Below is a small trained network, with its code and all its weights. Each question gives an input and a class and asks what happens when units are switched off, that is, made to give their printed mean instead of their output.

import numpy as np


def w(rows, s, z=0):
    codes = np.array(rows[::2]) - 128.0
    scale = np.full(codes.shape[1], s)
    scale[-1] = z or s
    return codes * scale


def norm(h):
    return h / np.sqrt((h * h).mean(-1, keepdims=True) + 1e-5)


def f(y):
    return np.maximum(y, 0)


def log_softmax(a):
    a = a - a.max(-1, keepdims=True)
    return a - np.log(np.exp(a).sum(-1, keepdims=True))


def net(x, mask):
    res = np.array(x, float).reshape(1, 2) / 4 @ E
    u = 0
    for l in range(2):
        y = f(norm(res) @ A[l][:, :-1].T + A[l][:, -1])
        res = res + np.where(mask[u : u + 5], y, B[l][:, -1]) @ B[l][:, :-1]
        u += 5
    return log_softmax(norm(res)[-1] @ U[:, :-1].T + U[:, -1])


A, B = {}, {}
E = w([
[164,63,2,69,165],'x0',
[131,58,144,250,114],'x1',
],0.0082)
A[0] = w([
[91,110,166,116,92,91],'0.n0',
[126,135,80,126,117,251],'0.n1',
[106,170,101,4,123,142],'0.n2',
[161,155,126,68,132,137],'0.n3',
[120,34,75,120,117,43],'0.n4',
],0.026,0.0027)
B[0] = w([
[129,183,144,155,133,161],'0.n0',
[176,170,185,254,105,166],'0.n1',
[220,203,131,39,179,250],'0.n2',
[137,129,159,51,186,189],'0.n3',
[100,47,63,129,122,197],'0.n4',
],0.028,0.02)
A[1] = w([
[247,89,152,64,100,74],'1.n0',
[16,173,174,164,49,212],'1.n1',
[3,13,97,156,58,197],'1.n2',
[193,58,21,89,224,63],'1.n3',
[56,145,60,125,175,2],'1.n4',
],0.021,0.0031)
B[1] = w([
[103,101,105,141,110,223],'1.n0',
[154,80,148,149,143,201],'1.n1',
[154,156,2,110,182,231],'1.n2',
[78,142,171,159,76,252],'1.n3',
[184,117,121,141,110,140],'1.n4',
],0.042,0.016)
U = w([
[211,32,199,201,196,161],'0',
[199,184,188,28,166,190],'1',
[121,81,134,93,142,1],'2',
[76,93,145,111,181,16],'3',
[64,113,154,144,32,139],'4',
[138,88,6,155,172,199],'5',
],0.018,0.0089)

Each question gives the input, the list of numbers given to net, and the class t.
The units are the neurons (one row each of A and B). Each row of codes is followed by its name. A weight is (code - 128) times the scale printed after its matrix; where a second scale follows, it is the last column's (A, B and U).
mask holds one flag per neuron, layer by layer. A switched-off neuron (its flag False) gives its mean, the last column of its row in B, instead of its output. The means were averaged over made-up inputs and are rounded, as every weight is.
A unit's drop is (log p(t) with every unit on - log p(t) with that unit switched off) / (log p(t) with every unit on - log p(t) with every unit switched off).
The circuit of an input: a set's keep is (log p(t) with only the set's units on - log p(t) with every unit switched off) / (log p(t) with every unit on - log p(t) with every unit switched off). Starting from all 10 units, units are removed one at a time, each time the one whose removal leaves the highest keep (on an exact tie, the one counted first), for as long as the keep stays at least 0.8.
circuit, biggest first: the units of the circuit, biggest drop first
most important unit: the unit with the biggest drop
k most important neurons: the k neurons with the biggest drops, biggest first
top k neurons in layer l: the k neurons of layer l with the biggest drops, biggest first
drop when u is switched off: that unit's drop, to one decimal
input [-6,4], class 0: most important unit : 0.n2
input [7,-3], class 1: top 3 neurons in layer 0 : [0.n2 0.n3 0.n1]
input [-5,-2], class 0: circuit, biggest first : [0.n2 1.n2 1.n3]
input [-8,3], class 0: top 2 neurons in layer 0 : [0.n2 0.n4]
input [-1,2], class 0: 3 most important neurons : [0.n2 0.n4 0.n3]
input [8,-3], class 4: 4 most important neurons : [1.n3 0.n4 1.n2 1.n0]
input [6,-2], class 4: 4 most important neurons : [1.n3 0.n4 1.n2 1.n0]
input [-1,3], class 0: 4 most important neurons : [0.n2 0.n4 0.n3 1.n2]
input [8,-2], class 4: 2 most important neurons : [1.n3 0.n4]
input [5,-1], class 4: 3 most important neurons : [1.n3 0.n4 1.n2]
input [7,-4], class 1: 2 most important neurons : [0.n2 1.n2]
input [-3,3], class 0: 4 most important neurons : [0.n2 0.n4 0.n3 1.n2]
input [-4,3], class 0: drop when 1.n2 is switched off : 0.1
input [6,-1], class 4: top neuron in layer 1 : [1.n3]
input [4,-1], class 4: drop when 1.n2 is switched off : 0.2
input [4,-3], class 1: drop when 0.n2 is switched off : 4.3
